Here is a tiny trained network, its code and every weight. The questions are about switching its units off for an input and a target symbol, where a switched-off unit gives its printed mean instead of its output.

import numpy as np


def w(rows, s, z=0):
    codes = np.array(rows[::2]) - 128.0
    scale = np.full(codes.shape[1], s)
    scale[-1] = z or s
    return codes * scale


def f(y):
    return y / 2 * (1 + np.tanh(0.7978845608 * (y + 0.044715 * y**3)))


def softmax(a):
    e = np.exp(a - a.max(-1, keepdims=True))
    return e / e.sum(-1, keepdims=True)


def log_softmax(a):
    a = a - a.max(-1, keepdims=True)
    return a - np.log(np.exp(a).sum(-1, keepdims=True))


def net(x, mask):
    ids = ['ΔΞΣαβγλμτ'.index(c) for c in x.split()]
    T = len(ids)
    res = E[ids] + P[:T]
    r = res
    for j in range(3):
        rows = slice(4 * j, 4 * j + 4)
        q, k, v = (r @ M[0][rows].T for M in (Q, K, V))
        z = softmax(np.where(np.tri(T) > 0, q @ k.T / 4**0.5, -1e9)) @ v
        o = O[0][rows]
        res = res + np.where(mask[j], z, o[:, -1]) @ o[:, :-1]
    y = f(res @ A[0][:, :-1].T + A[0][:, -1])
    res = res + np.where(mask[3:19], y, B[0][:, -1]) @ B[0][:, :-1]
    return log_softmax(res[-1] @ U[:, :-1].T + U[:, -1])


Q, K, V, O, A, B = {}, {}, {}, {}, {}, {}
E = w([
[165,116,41,101,140,154,158,81,63],'Δ',
[191,105,89,104,111,192,167,148,124],'Ξ',
[163,122,178,78,126,228,74,61,100],'Σ',
[75,193,187,92,155,196,151,127,176],'α',
[134,97,39,165,2,151,104,88,127],'β',
[65,59,112,82,160,236,154,151,83],'γ',
[199,231,94,113,105,119,139,75,156],'λ',
[115,161,47,109,133,150,208,168,143],'μ',
[47,166,76,116,87,131,111,42,114],'τ',
],0.0092)
P = w([
[120,110,123,76,172,93,126,127,154],'0',
[71,172,131,178,123,155,119,123,89],'1',
[157,153,136,147,106,177,226,81,133],'2',
[125,108,124,248,141,192,117,136,170],'3',
[129,183,162,74,89,95,170,138,34],'4',
[106,191,90,103,141,155,50,158,105],'5',
[107,159,171,147,36,180,220,136,82],'6',
[145,174,99,150,114,222,92,121,175],'7',
],0.012)
Q[0] = w([
[110,183,92,84,146,113,106,154,111],'head 0',
[131,123,64,90,169,158,68,132,187],'head 0',
[125,112,114,198,176,152,144,83,180],'head 0',
[127,68,155,134,168,39,95,156,135],'head 0',
[137,110,143,89,128,52,94,169,115],'head 1',
[113,113,201,151,69,92,194,102,52],'head 1',
[128,117,101,135,151,111,25,194,123],'head 1',
[133,162,71,7,134,131,80,114,94],'head 1',
[99,89,125,173,123,153,124,134,179],'head 2',
[88,156,114,104,66,154,164,138,74],'head 2',
[117,176,110,74,85,218,163,101,77],'head 2',
[133,168,55,125,150,205,120,102,173],'head 2',
],0.011)
K[0] = w([
[124,71,117,142,148,156,148,121,199],'head 0',
[144,124,103,194,193,151,47,154,158],'head 0',
[101,174,116,117,114,134,45,217,58],'head 0',
[131,140,122,244,49,172,161,93,88],'head 0',
[148,151,159,221,154,140,177,92,139],'head 1',
[131,115,176,96,70,117,206,93,96],'head 1',
[107,94,106,214,164,135,105,138,132],'head 1',
[162,91,80,130,180,166,135,80,232],'head 1',
[139,160,133,139,160,94,82,173,63],'head 2',
[122,93,136,62,124,64,153,81,164],'head 2',
[131,87,91,58,113,90,115,97,167],'head 2',
[117,116,88,100,152,102,45,160,171],'head 2',
],0.011)
V[0] = w([
[84,252,208,160,123,81,125,141,235],'head 0',
[86,93,29,148,124,103,232,188,138],'head 0',
[81,25,185,130,106,209,93,136,96],'head 0',
[6,96,189,135,132,177,162,231,148],'head 0',
[177,59,86,162,35,115,78,107,158],'head 1',
[201,50,122,114,190,178,167,142,73],'head 1',
[89,146,46,149,130,100,194,211,118],'head 1',
[2,94,72,131,158,128,74,85,71],'head 1',
[78,107,140,175,118,159,59,130,192],'head 2',
[63,128,74,106,96,102,83,85,38],'head 2',
[27,171,95,162,69,105,116,113,144],'head 2',
[219,46,80,197,80,156,111,145,199],'head 2',
],0.0086)
O[0] = w([
[147,112,58,96,148,178,121,115,32,50],'head 0',
[152,83,158,82,126,154,119,16,211,96],'head 0',
[155,150,156,103,45,110,152,183,149,67],'head 0',
[178,116,117,15,10,120,97,111,121,38],'head 0',
[66,159,179,141,117,187,254,123,113,44],'head 1',
[93,166,129,163,78,101,81,153,232,168],'head 1',
[117,110,125,77,136,129,116,28,161,100],'head 1',
[160,116,181,93,123,25,172,124,113,167],'head 1',
[134,181,113,57,70,134,189,142,59,42],'head 2',
[153,113,234,152,176,61,216,108,105,197],'head 2',
[165,105,141,114,128,137,224,73,79,83],'head 2',
[8,186,111,42,93,194,188,138,171,5],'head 2',
],0.0082,0.0026)
A[0] = w([
[149,54,121,41,166,180,127,1,185,53],'neuron 0',
[165,105,170,166,166,144,146,146,157,119],'neuron 1',
[187,128,35,59,57,173,113,152,21,88],'neuron 2',
[152,100,72,143,139,78,208,239,136,136],'neuron 3',
[158,124,186,71,192,156,211,118,115,49],'neuron 4',
[35,134,43,99,87,184,88,149,218,60],'neuron 5',
[164,120,165,152,79,183,123,145,130,81],'neuron 6',
[129,87,116,95,116,51,171,147,109,199],'neuron 7',
[181,223,126,154,54,66,122,74,169,85],'neuron 8',
[86,130,71,162,148,60,164,59,125,140],'neuron 9',
[184,90,100,168,164,47,23,145,134,2],'neuron 10',
[68,157,74,206,213,233,104,108,42,70],'neuron 11',
[21,189,100,109,89,186,75,156,177,122],'neuron 12',
[170,144,170,123,116,215,89,182,130,82],'neuron 13',
[184,18,89,199,100,123,99,106,113,54],'neuron 14',
[124,180,167,123,150,185,89,125,103,149],'neuron 15',
],0.0071,0.0051)
B[0] = w([
[51,210,118,173,105,68,102,118,54,187],'neuron 0',
[76,138,124,113,117,116,105,131,98,169],'neuron 1',
[90,127,184,118,206,253,122,193,200,197],'neuron 2',
[31,169,197,117,187,61,75,57,99,165],'neuron 3',
[76,113,125,95,158,114,41,120,171,151],'neuron 4',
[225,125,217,198,146,165,172,95,104,142],'neuron 5',
[90,176,95,87,98,121,139,144,102,141],'neuron 6',
[182,158,207,183,152,223,101,172,134,148],'neuron 7',
[70,71,199,67,204,123,94,174,157,173],'neuron 8',
[171,122,173,98,76,225,92,182,137,172],'neuron 9',
[51,131,116,81,108,217,216,145,131,167],'neuron 10',
[143,46,96,81,99,45,200,174,206,253],'neuron 11',
[177,85,129,198,132,131,177,92,194,172],'neuron 12',
[142,151,65,125,63,79,145,118,118,155],'neuron 13',
[73,110,163,85,195,105,64,143,144,171],'neuron 14',
[122,94,67,153,132,124,170,106,140,182],'neuron 15',
],0.0057,0.0062)
U = w([
[58,100,207,163,237,137,72,126,175,254],'Δ',
[233,155,121,210,82,179,139,100,148,193],'Ξ',
[148,212,112,201,76,103,102,227,82,167],'Σ',
[152,133,135,118,151,235,53,174,103,38],'α',
[51,170,174,76,112,169,254,104,108,73],'β',
[177,101,190,63,62,88,87,154,162,47],'γ',
[145,49,57,137,161,88,139,143,131,98],'λ',
[118,151,73,130,111,135,40,16,99,106],'μ',
[223,105,221,146,208,117,141,104,38,59],'τ',
],0.0038)

Each question gives the input, a string of symbols that net reads in full, and the target symbol t.
The units are the heads (4 rows each of Q, K, V and O) and the neurons (one row each of A and B). Each row of codes is followed by its name. A weight is (code - 128) times the scale printed after its matrix; where a second scale follows, it is the last column's (O, A, B and U).
mask holds one flag per unit, heads first, then neurons. A switched-off unit (its flag False) gives its mean, the last column of its rows in O or B, instead of its output. The means were averaged over made-up inputs and are rounded, as every weight is.
A unit's drop is (log p(t) with every unit on - log p(t) with that unit switched off) / (log p(t) with every unit on - log p(t) with every unit switched off).
The circuit of an input: a set's keep is (log p(t) with only the set's units on - log p(t) with every unit switched off) / (log p(t) with every unit on - log p(t) with every unit switched off). Starting from the 12 units with the biggest drops (on a tie, the unit counted first), units are removed one at a time, each time the one whose removal leaves the highest keep (on an exact tie, the one counted first), for as long as the keep stays at least 0.8.
units of the circuit, in order: the units of the circuit, biggest drop first
unit that matters most: the unit with the biggest drop
k most important neurons: the k neurons with the biggest drops, biggest first
heads that matter: for each layer, one digit per head in row order, 1 if its drop is at least 0.15 and else 0, layers parted by /
input μ Σ τ, target μ: units of the circuit, in order -> [head 0; neuron 0; head 1]
input Σ β α α Σ, target α: units of the circuit, in order -> [neuron 2; head 0; head 1]
input Δ β Δ, target Δ: units of the circuit, in order -> [head 0; head 2]
input β β λ, target β: heads that matter -> 011
input Σ λ τ, target Σ: units of the circuit, in order -> [head 0; head 1]
input λ β λ Ξ λ μ, target Ξ: unit that matters most -> head 1
input γ γ γ λ, target γ: units of the circuit, in order -> [head 0; head 1]
input λ τ Δ β β β Δ, target λ: units of the circuit, in order -> [head 0; neuron 11]
input λ λ λ λ β τ, target λ: units of the circuit, in order -> [neuron 11; head 0; head 1]
input λ λ γ, target λ: heads that matter -> 100
input β β γ, target β: heads that matter -> 011
input τ λ β α Σ β Δ, target τ: heads that matter -> 001
input Σ Σ λ, target Σ: heads that matter -> 110
input μ Δ Ξ Σ β μ μ β, target μ: heads that matter -> 110
input α β γ, target α: heads that matter -> 101
input Σ λ α α, target Σ: units of the circuit, in order -> [head 0; head 1; head 2]
input γ λ Ξ γ λ Ξ, target γ: units of the circuit, in order -> [head 0]
input Δ λ γ α β, target Δ: units of the circuit, in order -> [neuron 8; head 0; head 2]
input Ξ α α, target Ξ: 2 most important neurons -> [neuron 5; neuron 12]
input β β α, target β: units of the circuit, in order -> [head 2]
input γ β γ α λ, target γ: heads that matter -> 100
